Below is a small trained network, with its code and all its weights. Each question gives an input and a class and asks what happens when units are switched off, that is, made to give their printed mean instead of their output.

import numpy as np


def w(rows, s, z=0):
    codes = np.array(rows[::2]) - 128.0
    scale = np.full(codes.shape[1], s)
    scale[-1] = z or s
    return codes * scale


def f(y):
    return y / 2 * (1 + np.tanh(0.7978845608 * (y + 0.044715 * y**3)))


def log_softmax(a):
    a = a - a.max(-1, keepdims=True)
    return a - np.log(np.exp(a).sum(-1, keepdims=True))


def net(x, mask):
    res = np.array(x, float).reshape(1, 8) / 4 @ E
    y = f(res @ A[0][:, :-1].T + A[0][:, -1])
    res = res + np.where(mask, y, B[0][:, -1]) @ B[0][:, :-1]
    return log_softmax(res[-1] @ U[:, :-1].T + U[:, -1])


A, B = {}, {}
E = w([
[232,189,123,81,119,38,152,75,137],'x0',
[98,24,53,131,166,202,142,158,135],'x1',
[198,145,97,122,194,84,122,118,106],'x2',
[135,147,134,58,195,201,30,169,136],'x3',
[101,25,60,103,101,98,93,199,253],'x4',
[108,119,117,102,67,87,145,55,221],'x5',
[150,126,112,155,96,141,140,142,129],'x6',
[133,177,175,62,168,77,91,101,144],'x7',
],0.0052)
A[0] = w([
[120,194,156,183,73,115,208,62,99,161],'N0',
[165,173,174,96,191,139,59,150,115,208],'N1',
[137,24,1,132,153,132,109,151,146,177],'N2',
[94,144,141,137,173,212,86,165,65,252],'N3',
[168,181,129,136,106,75,189,48,100,130],'N4',
[150,150,157,114,212,176,84,134,73,166],'N5',
],0.0061,0.0037)
B[0] = w([
[162,110,111,150,183,140,191,142,69,239],'N0',
[98,181,142,104,111,103,89,118,126,217],'N1',
[106,87,101,169,72,197,202,188,142,243],'N2',
[2,129,134,110,37,115,105,178,168,253],'N3',
[181,185,177,126,178,115,146,124,90,224],'N4',
[95,155,132,92,88,80,76,134,148,202],'N5',
],0.0089,0.0043)
U = w([
[87,44,77,201,90,214,188,165,128,183],'0',
[242,151,140,152,254,113,179,62,57,3],'1',
[97,170,140,53,97,66,30,102,167,185],'2',
],0.0065,0.0021)

Each question gives the input, the list of numbers given to net, and the class t.
The units are the neurons (one row each of A and B). Each row of codes is followed by its name. A weight is (code - 128) times the scale printed after its matrix; where a second scale follows, it is the last column's (A, B and U).
mask holds one flag per neuron, in row order. A switched-off neuron (its flag False) gives its mean, the last column of its row in B, instead of its output. The means were averaged over made-up inputs and are rounded, as every weight is.
A unit's drop is (log p(t) with every unit on - log p(t) with that unit switched off) / (log p(t) with every unit on - log p(t) with every unit switched off).
The circuit of an input: a set's keep is (log p(t) with only the set's units on - log p(t) with every unit switched off) / (log p(t) with every unit on - log p(t) with every unit switched off). Starting from all 6 units, units are removed one at a time, each time the one whose removal leaves the highest keep (on an exact tie, the one counted first), for as long as the keep stays at least 0.8.
units of the circuit, in order: the units of the circuit, biggest drop first
k most important neurons: the k neurons with the biggest drops, biggest first
drop when u is switched off: that unit's drop, to one decimal
input [5,-3,1,2,-7,-7,-8,6], class 2: units of the circuit, in order : (N5)
input [-1,-7,6,4,8,8,-4,-7], class 0: units of the circuit, in order : (N2, N5)
input [-5,7,6,-2,-6,-8,-1,4], class 2: units of the circuit, in order : (N5, N3)
input [2,-4,5,-2,1,5,0,-7], class 1: units of the circuit, in order : (N3, N4)
input [8,6,8,7,7,-1,3,7], class 0: 2 most important neurons : (N2, N4)
input [6,2,6,-1,4,7,7,1], class 1: 3 most important neurons : (N3, N4, N5)
input [-2,0,-6,4,-5,-4,0,-3], class 2: 2 most important neurons : (N2, N5)
input [8,-3,2,-5,5,1,-1,-1], class 1: 2 most important neurons : (N3, N4)
input [-3,4,5,-6,0,-6,-8,7], class 2: 3 most important neurons : (N0, N5, N2)
input [-8,-1,8,-8,-3,2,3,4], class 1: drop when N2 is switched off : 0.2
input [3,-1,-6,-7,-4,0,-8,-1], class 1: drop when N1 is switched off : 0.0
input [2,2,-2,3,-7,-6,-3,-5], class 2: drop when N3 is switched off : 0.1
input [-4,-3,-3,-1,-3,7,-4,8], class 1: drop when N3 is switched off : 0.5
